Below are the code and all the weights of a small trained network. Each question names an input and a class and asks about switching units off, where a switched-off unit gives its printed mean instead of its output.

import numpy as np


def w(rows, s, z=0):
    codes = np.array(rows[::2]) - 128.0
    scale = np.full(codes.shape[1], s)
    scale[-1] = z or s
    return codes * scale


def norm(h):
    return h / np.sqrt((h * h).mean(-1, keepdims=True) + 1e-5)


def f(y):
    return y / 2 * (1 + np.tanh(0.7978845608 * (y + 0.044715 * y**3)))


def log_softmax(a):
    a = a - a.max(-1, keepdims=True)
    return a - np.log(np.exp(a).sum(-1, keepdims=True))


def net(x, mask):
    res = np.array(x, float).reshape(1, 8) / 4 @ E
    u = 0
    for l in range(2):
        y = f(norm(res) @ A[l][:, :-1].T + A[l][:, -1])
        res = res + np.where(mask[u : u + 6], y, B[l][:, -1]) @ B[l][:, :-1]
        u += 6
    return log_softmax(norm(res)[-1] @ U[:, :-1].T + U[:, -1])


A, B = {}, {}
E = w([
[211,107,100,191,56,169,214,154,77,116],'x0',
[149,165,152,30,130,108,158,190,127,147],'x1',
[138,113,95,152,184,185,136,161,66,141],'x2',
[118,91,62,98,85,106,119,122,147,79],'x3',
[35,134,131,2,78,114,218,69,95,65],'x4',
[219,138,97,153,228,49,133,46,85,84],'x5',
[64,201,83,167,43,81,152,162,172,61],'x6',
[105,133,101,109,229,160,117,110,87,217],'x7',
],0.0028)
A[0] = w([
[88,136,129,148,204,122,55,125,98,168,13],'0.n0',
[153,139,143,106,127,190,204,136,44,108,5],'0.n1',
[227,121,169,224,86,168,167,171,149,91,54],'0.n2',
[202,52,71,124,165,228,175,138,27,135,93],'0.n3',
[123,137,132,21,147,146,148,135,108,105,77],'0.n4',
[88,168,116,142,155,217,158,253,118,207,53],'0.n5',
],0.0064,0.0021)
B[0] = w([
[230,162,138,47,115,165,127,95,175,82,189],'0.n0',
[218,41,143,96,124,121,66,71,184,142,165],'0.n1',
[155,203,191,3,54,170,48,87,28,123,209],'0.n2',
[117,108,105,207,165,160,137,190,234,197,253],'0.n3',
[95,93,127,120,89,98,116,132,48,147,188],'0.n4',
[58,127,153,214,93,100,120,159,39,138,217],'0.n5',
],0.005,0.004)
A[1] = w([
[178,194,116,155,254,116,62,114,71,139,43],'1.n0',
[84,92,107,32,119,133,159,127,125,128,44],'1.n1',
[114,125,36,113,72,135,102,88,156,60,102],'1.n2',
[145,148,94,103,72,138,32,188,162,147,198],'1.n3',
[195,140,88,118,13,47,192,158,117,68,2],'1.n4',
[216,123,73,133,199,128,162,127,228,119,62],'1.n5',
],0.0098,0.00093)
B[1] = w([
[38,124,89,169,95,88,193,167,143,84,245],'1.n0',
[182,204,173,142,98,138,163,157,126,98,197],'1.n1',
[74,64,2,210,100,81,62,143,84,109,209],'1.n2',
[173,142,164,124,157,172,139,85,78,144,232],'1.n3',
[76,203,190,59,116,77,239,180,181,87,254],'1.n4',
[167,107,135,137,247,214,188,26,194,66,241],'1.n5',
],0.0086,0.0064)
U = w([
[80,204,128,94,62,42,193,165,118,51,181],'0',
[140,33,115,106,145,110,97,176,170,229,54],'1',
[219,174,219,43,98,163,90,105,89,165,128],'2',
[96,137,144,225,118,174,95,160,47,193,152],'3',
[126,63,1,156,122,75,22,76,127,96,86],'4',
[169,112,76,75,156,61,77,127,153,176,1],'5',
[147,79,92,151,236,156,197,68,214,88,178],'6',
],0.0089,0.0051)

Each question gives the input, the list of numbers given to net, and the class t.
The units are the neurons (one row each of A and B). Each row of codes is followed by its name. A weight is (code - 128) times the scale printed after its matrix; where a second scale follows, it is the last column's (A, B and U).
mask holds one flag per neuron, layer by layer. A switched-off neuron (its flag False) gives its mean, the last column of its row in B, instead of its output. The means were averaged over made-up inputs and are rounded, as every weight is.
A unit's drop is (log p(t) with every unit on - log p(t) with that unit switched off) / (log p(t) with every unit on - log p(t) with every unit switched off).
The circuit of an input: a set's keep is (log p(t) with only the set's units on - log p(t) with every unit switched off) / (log p(t) with every unit on - log p(t) with every unit switched off). Starting from all 12 units, units are removed one at a time, each time the one whose removal leaves the highest keep (on an exact tie, the one counted first), for as long as the keep stays at least 0.8.
units of the circuit, in order: the units of the circuit, biggest drop first
top k neurons: the k neurons with the biggest drops, biggest first
top k neurons in layer l: the k neurons of layer l with the biggest drops, biggest first
drop of u: that unit's drop, to one decimal
input [7,0,2,-1,-8,0,-5,6], class 3: units of the circuit, in order -> (0.n5)
input [7,4,-3,-3,3,-7,2,6], class 3: top 4 neurons -> (0.n5, 1.n4, 0.n0, 1.n0)
input [4,4,5,8,1,-7,-2,0], class 3: top 2 neurons in layer 0 -> (0.n5, 0.n3)
input [3,-5,-3,7,-4,-7,-6,7], class 1: units of the circuit, in order -> (1.n5, 1.n1)
input [-6,0,6,0,-8,1,7,-6], class 3: units of the circuit, in order -> (1.n4, 1.n5)
input [-7,-1,-1,5,-6,0,8,2], class 4: top 3 neurons -> (1.n2, 0.n3, 1.n4)
input [2,-2,4,-6,4,-5,-4,4], class 1: top 3 neurons -> (0.n5, 0.n1, 0.n3)
input [-6,-3,-3,2,1,-1,-5,-6], class 4: units of the circuit, in order -> (1.n4, 1.n5)
input [7,5,-8,-4,-7,-1,-7,1], class 3: top 4 neurons -> (1.n4, 0.n2, 1.n5, 0.n0)
input [7,8,-8,-8,6,-2,-3,7], class 2: top 4 neurons in layer 1 -> (1.n0, 1.n4, 1.n2, 1.n1)
input [0,5,-1,3,7,-4,-2,7], class 2: units of the circuit, in order -> (1.n0, 1.n1)
input [1,-8,7,-5,5,7,8,0], class 4: top 3 neurons in layer 1 -> (1.n2, 1.n4, 1.n1)
input [-1,-4,-8,0,-3,0,-8,-5], class 2: top 2 neurons in layer 1 -> (1.n2, 1.n5)
input [-5,1,-8,6,7,-5,-7,8], class 2: units of the circuit, in order -> (1.n0, 1.n1)
input [-5,-4,-4,-1,3,7,6,-2], class 4: units of the circuit, in order -> (1.n2)
input [0,-3,4,8,-7,-8,-2,-6], class 3: top 3 neurons in layer 1 -> (1.n4, 1.n5, 1.n1)
input [-4,2,7,8,0,-6,7,7], class 3: top 2 neurons in layer 1 -> (1.n4, 1.n0)
input [6,-7,-6,2,-1,-7,-2,8], class 3: units of the circuit, in order -> (1.n5, 1.n4)
input [1,0,-5,-8,-3,-3,-5,0], class 3: units of the circuit, in order -> (1.n4, 1.n5)
input [-4,-8,1,-5,6,-3,1,-5], class 4: units of the circuit, in order -> (1.n4, 1.n2)
input [6,6,4,-2,-3,4,-1,-8], class 2: units of the circuit, in order -> (0.n2)
input [-8,1,1,-1,-3,-7,-6,0], class 2: top 2 neurons in layer 0 -> (0.n0, 0.n3)
input [1,0,-4,-1,-3,-5,-6,3], class 3: units of the circuit, in order -> (1.n5, 1.n4)
input [7,6,-3,-3,-7,-2,8,4], class 2: top 4 neurons -> (0.n2, 1.n0, 1.n2, 1.n3)
input [5,0,2,2,5,-3,-1,5], class 1: top 2 neurons -> (0.n5, 0.n4)
input [-1,0,6,-6,7,-4,0,1], class 3: top 3 neurons in layer 0 -> (0.n5, 0.n2, 0.n0)
input [6,8,4,2,-8,-5,-1,8], class 3: units of the circuit, in order -> (0.n5)
input [4,2,-1,4,2,5,3,4], class 6: drop of 1.n5 -> 0.3
input [-5,-2,-7,4,-7,-8,-6,-2], class 2: drop of 0.n3 -> 0.1
input [-1,-7,7,-3,7,0,8,3], class 4: drop of 1.n4 -> 0.2
